Here is a tiny trained network, its code and every weight. The questions are about switching its units off for an input and a class, where a switched-off unit gives its printed mean instead of its output.

import numpy as np


def w(rows, s, z=0):
    codes = np.array(rows[::2]) - 128.0
    scale = np.full(codes.shape[1], s)
    scale[-1] = z or s
    return codes * scale


def f(y):
    return y / 2 * (1 + np.tanh(0.7978845608 * (y + 0.044715 * y**3)))


def log_softmax(a):
    a = a - a.max(-1, keepdims=True)
    return a - np.log(np.exp(a).sum(-1, keepdims=True))


def net(x, mask):
    res = np.array(x, float).reshape(1, 7) / 4 @ E
    y = f(res @ A[0][:, :-1].T + A[0][:, -1])
    res = res + np.where(mask, y, B[0][:, -1]) @ B[0][:, :-1]
    return log_softmax(res[-1] @ U[:, :-1].T + U[:, -1])


A, B = {}, {}
E = w([
[78,135,87,168,78,78,158,180],'x0',
[122,128,129,123,130,133,128,134],'x1',
[174,46,123,139,148,137,189,159],'x2',
[83,130,157,111,163,6,159,103],'x3',
[134,129,127,124,122,121,131,124],'x4',
[119,119,125,138,136,131,117,128],'x5',
[119,122,124,136,137,131,119,133],'x6',
],0.022)
A[0] = w([
[186,109,168,100,169,160,75,97,182],'neuron 1',
[122,239,107,166,83,169,41,142,250],'neuron 2',
[232,122,190,116,137,211,43,121,186],'neuron 3',
[138,232,124,95,172,119,51,92,248],'neuron 4',
[181,146,80,150,102,160,115,184,136],'neuron 5',
[161,69,227,93,215,154,138,95,144],'neuron 6',
[146,94,68,116,156,164,164,169,108],'neuron 7',
[64,211,125,101,142,120,72,104,254],'neuron 8',
[168,129,179,100,146,201,68,149,145],'neuron 9',
[183,130,226,74,246,123,46,55,117],'neuron 10',
],0.012,0.0055)
B[0] = w([
[176,155,214,132,178,111,66,133,211],'neuron 1',
[148,178,70,74,39,126,95,106,223],'neuron 2',
[246,110,203,145,124,77,66,195,252],'neuron 3',
[92,118,166,178,25,184,129,125,218],'neuron 4',
[129,118,66,193,104,208,196,157,188],'neuron 5',
[97,96,97,100,208,107,132,58,231],'neuron 6',
[159,65,80,155,144,115,211,98,183],'neuron 7',
[127,146,172,232,79,178,113,130,211],'neuron 8',
[121,195,168,138,120,98,117,212,208],'neuron 9',
[142,117,128,191,145,191,204,79,254],'neuron 10',
],0.012,0.025)
U = w([
[90,189,178,156,90,71,72,122,247],'0',
[125,83,110,181,103,231,179,96,132],'1',
[149,54,126,109,180,9,141,189,184],'2',
[103,107,116,61,234,113,126,23,1],'3',
[105,161,13,60,66,174,76,111,29],'4',
],0.011,0.0034)

Each question gives the input, the list of numbers given to net, and the class t.
The units are the neurons (one row each of A and B). Each row of codes is followed by its name. A weight is (code - 128) times the scale printed after its matrix; where a second scale follows, it is the last column's (A, B and U).
mask holds one flag per neuron, in row order. A switched-off neuron (its flag False) gives its mean, the last column of its row in B, instead of its output. The means were averaged over made-up inputs and are rounded, as every weight is.
A unit's drop is (log p(t) with every unit on - log p(t) with that unit switched off) / (log p(t) with every unit on - log p(t) with every unit switched off).
The circuit of an input: a set's keep is (log p(t) with only the set's units on - log p(t) with every unit switched off) / (log p(t) with every unit on - log p(t) with every unit switched off). Starting from all 10 units, units are removed one at a time, each time the one whose removal leaves the highest keep (on an exact tie, the one counted first), for as long as the keep stays at least 0.8.
circuit, biggest first: the units of the circuit, biggest drop first
most important unit: the unit with the biggest drop
top k neurons: the k neurons with the biggest drops, biggest first
drop of u: that unit's drop, to one decimal
input [1,8,-4,-5,8,1,-1], class 4: circuit, biggest first -> (neuron 2)
input [1,3,-5,0,3,7,2], class 4: circuit, biggest first -> (neuron 3; neuron 2)
input [0,4,8,-2,-1,3,-2], class 2: top 2 neurons -> (neuron 10; neuron 4)
input [0,2,8,-5,7,2,-6], class 2: circuit, biggest first -> (neuron 10; neuron 4)
input [0,-8,-1,0,2,-2,-2], class 0: top 3 neurons -> (neuron 10; neuron 5; neuron 7)
input [-7,-3,-5,0,1,-6,-1], class 0: top 2 neurons -> (neuron 3; neuron 1)
input [6,2,0,-8,1,0,1], class 4: top 2 neurons -> (neuron 2; neuron 10)
input [-7,4,1,5,-3,-8,-2], class 3: top 2 neurons -> (neuron 6; neuron 5)
input [-6,-8,-6,1,3,1,7], class 1: top 2 neurons -> (neuron 10; neuron 4)
input [0,1,-8,-8,1,-8,3], class 0: top 2 neurons -> (neuron 3; neuron 9)
input [-1,-2,-6,1,-3,-8,-6], class 1: top 2 neurons -> (neuron 3; neuron 9)
input [7,-8,1,6,2,-2,-7], class 2: top 3 neurons -> (neuron 4; neuron 8; neuron 2)
input [2,-3,-8,-1,1,3,-2], class 4: top 4 neurons -> (neuron 2; neuron 3; neuron 1; neuron 9)
input [6,-7,-5,-6,-3,-8,-4], class 4: most important unit -> neuron 2
input [-3,-5,-8,2,1,-8,3], class 1: drop of neuron 10 -> 0.5
input [-1,-1,2,8,3,-1,-8], class 3: drop of neuron 3 -> 0.2
input [7,3,-1,-4,6,1,6], class 4: drop of neuron 10 -> 0.2
